Below is a small trained network, with its code and all its weights. Each question gives an input and a class and asks what happens when units are switched off, that is, made to give their printed mean instead of their output.

import numpy as np


def w(rows, s, z=0):
    codes = np.array(rows[::2]) - 128.0
    scale = np.full(codes.shape[1], s)
    scale[-1] = z or s
    return codes * scale


def norm(h):
    return h / np.sqrt((h * h).mean(-1, keepdims=True) + 1e-5)


def f(y):
    return np.maximum(y, 0)


def log_softmax(a):
    a = a - a.max(-1, keepdims=True)
    return a - np.log(np.exp(a).sum(-1, keepdims=True))


def net(x, mask):
    res = np.array(x, float).reshape(1, 4) / 4 @ E
    u = 0
    for l in range(2):
        y = f(norm(res) @ A[l][:, :-1].T + A[l][:, -1])
        res = res + np.where(mask[u : u + 10], y, B[l][:, -1]) @ B[l][:, :-1]
        u += 10
    return log_softmax(norm(res)[-1] @ U[:, :-1].T + U[:, -1])


A, B = {}, {}
E = w([
[186,46,157,136,158,122,136],'x0',
[137,99,87,33,127,145,145],'x1',
[140,213,103,133,103,8,165],'x2',
[170,92,144,123,157,95,68],'x3',
],0.012)
A[0] = w([
[136,141,173,127,118,168,100,2],'0.n0',
[167,125,146,87,116,143,180,41],'0.n1',
[131,146,92,66,108,109,249,94],'0.n2',
[126,131,156,151,131,128,58,20],'0.n3',
[125,177,47,109,101,223,136,118],'0.n4',
[112,97,117,145,155,168,173,134],'0.n5',
[93,195,134,212,152,145,117,72],'0.n6',
[148,101,80,86,114,159,188,102],'0.n7',
[67,190,144,136,67,80,165,33],'0.n8',
[95,152,113,132,115,96,141,34],'0.n9',
],0.014,0.0049)
B[0] = w([
[182,147,157,136,170,122,118,147],'0.n0',
[216,97,169,171,147,171,170,158],'0.n1',
[118,119,6,153,107,88,20,253],'0.n2',
[126,147,111,195,111,84,110,160],'0.n3',
[188,181,101,78,70,164,199,230],'0.n4',
[164,159,164,183,116,129,154,189],'0.n5',
[132,105,83,221,64,95,110,204],'0.n6',
[206,127,164,158,74,147,145,203],'0.n7',
[39,108,163,132,233,208,128,234],'0.n8',
[123,67,177,137,146,119,160,167],'0.n9',
],0.011,0.0083)
A[1] = w([
[122,130,208,105,108,227,211,164],'1.n0',
[186,101,173,148,192,118,116,253],'1.n1',
[124,132,173,143,147,55,141,79],'1.n2',
[56,205,55,127,119,56,161,58],'1.n3',
[130,107,209,45,137,228,210,31],'1.n4',
[163,209,115,54,104,83,106,150],'1.n5',
[127,190,181,51,167,101,78,125],'1.n6',
[63,97,67,52,168,169,127,67],'1.n7',
[191,68,112,105,159,124,151,155],'1.n8',
[68,162,67,104,33,250,141,74],'1.n9',
],0.013,0.0058)
B[1] = w([
[179,135,97,202,43,129,203,220],'1.n0',
[110,142,144,62,153,159,168,254],'1.n1',
[164,159,156,120,99,190,149,158],'1.n2',
[130,81,203,79,178,142,72,207],'1.n3',
[124,111,151,216,98,219,250,185],'1.n4',
[104,166,109,151,74,121,138,177],'1.n5',
[183,154,184,178,151,156,192,141],'1.n6',
[122,177,195,95,180,126,95,160],'1.n7',
[74,131,83,139,134,122,76,206],'1.n8',
[201,122,165,76,161,129,173,249],'1.n9',
],0.017,0.009)
U = w([
[237,162,212,207,128,211,234,165],'0',
[94,53,135,107,58,75,160,3],'1',
[203,164,2,100,22,56,125,144],'2',
[106,43,101,71,155,190,208,54],'3',
[52,143,115,232,136,40,26,165],'4',
[135,150,193,5,229,138,88,177],'5',
],0.019,0.017)

Each question gives the input, the list of numbers given to net, and the class t.
The units are the neurons (one row each of A and B). Each row of codes is followed by its name. A weight is (code - 128) times the scale printed after its matrix; where a second scale follows, it is the last column's (A, B and U).
mask holds one flag per neuron, layer by layer. A switched-off neuron (its flag False) gives its mean, the last column of its row in B, instead of its output. The means were averaged over made-up inputs and are rounded, as every weight is.
A unit's drop is (log p(t) with every unit on - log p(t) with that unit switched off) / (log p(t) with every unit on - log p(t) with every unit switched off).
The circuit of an input: a set's keep is (log p(t) with only the set's units on - log p(t) with every unit switched off) / (log p(t) with every unit on - log p(t) with every unit switched off). Starting from the 12 units with the biggest drops (on a tie, the unit counted first), units are removed one at a time, each time the one whose removal leaves the highest keep (on an exact tie, the one counted first), for as long as the keep stays at least 0.8.
units of the circuit, in order: the units of the circuit, biggest drop first
k most important neurons: the k neurons with the biggest drops, biggest first
top k neurons in layer l: the k neurons of layer l with the biggest drops, biggest first
drop of u: that unit's drop, to one decimal
input [3,3,2,-2], class 2: units of the circuit, in order : [0.n2]
input [6,5,8,-6], class 4: top 3 neurons in layer 0 : [0.n2, 0.n4, 0.n8]
input [6,-3,-8,7], class 5: units of the circuit, in order : [1.n4, 1.n0]
input [-2,-6,3,-8], class 5: units of the circuit, in order : [1.n0, 1.n3]
input [-3,-4,6,0], class 4: 2 most important neurons : [0.n6, 1.n9]
input [-1,8,4,-7], class 2: 3 most important neurons : [0.n2, 0.n7, 0.n4]
input [7,8,1,7], class 3: 3 most important neurons : [0.n2, 0.n6, 1.n8]
input [3,4,3,4], class 2: 2 most important neurons : [0.n8, 1.n3]
input [-2,-8,5,1], class 4: units of the circuit, in order : [1.n9, 1.n4]
input [4,2,8,4], class 5: 2 most important neurons : [1.n3, 1.n0]
input [8,-7,-8,8], class 5: units of the circuit, in order : [1.n0, 1.n4]
input [-2,-6,6,8], class 5: top 2 neurons in layer 0 : [0.n2, 0.n7]
input [-1,-7,3,8], class 4: top 2 neurons in layer 0 : [0.n6, 0.n3]
input [0,4,4,4], class 2: top neuron in layer 0 : [0.n8]
input [7,0,8,5], class 5: top 3 neurons in layer 0 : [0.n4, 0.n7, 0.n6]
input [8,-3,-7,7], class 5: top 2 neurons in layer 0 : [0.n4, 0.n8]
input [-2,-2,1,1], class 4: top 2 neurons in layer 0 : [0.n6, 0.n4]
input [-4,6,1,7], class 2: 2 most important neurons : [0.n8, 1.n5]
input [-2,-1,4,-5], class 5: drop of 1.n3 : 0.0
input [-3,-8,4,-2], class 4: drop of 1.n9 : 0.1
input [6,5,8,3], class 2: drop of 0.n8 : 0.1
input [0,5,-1,-3], class 2: top neuron in layer 0 : [0.n2]
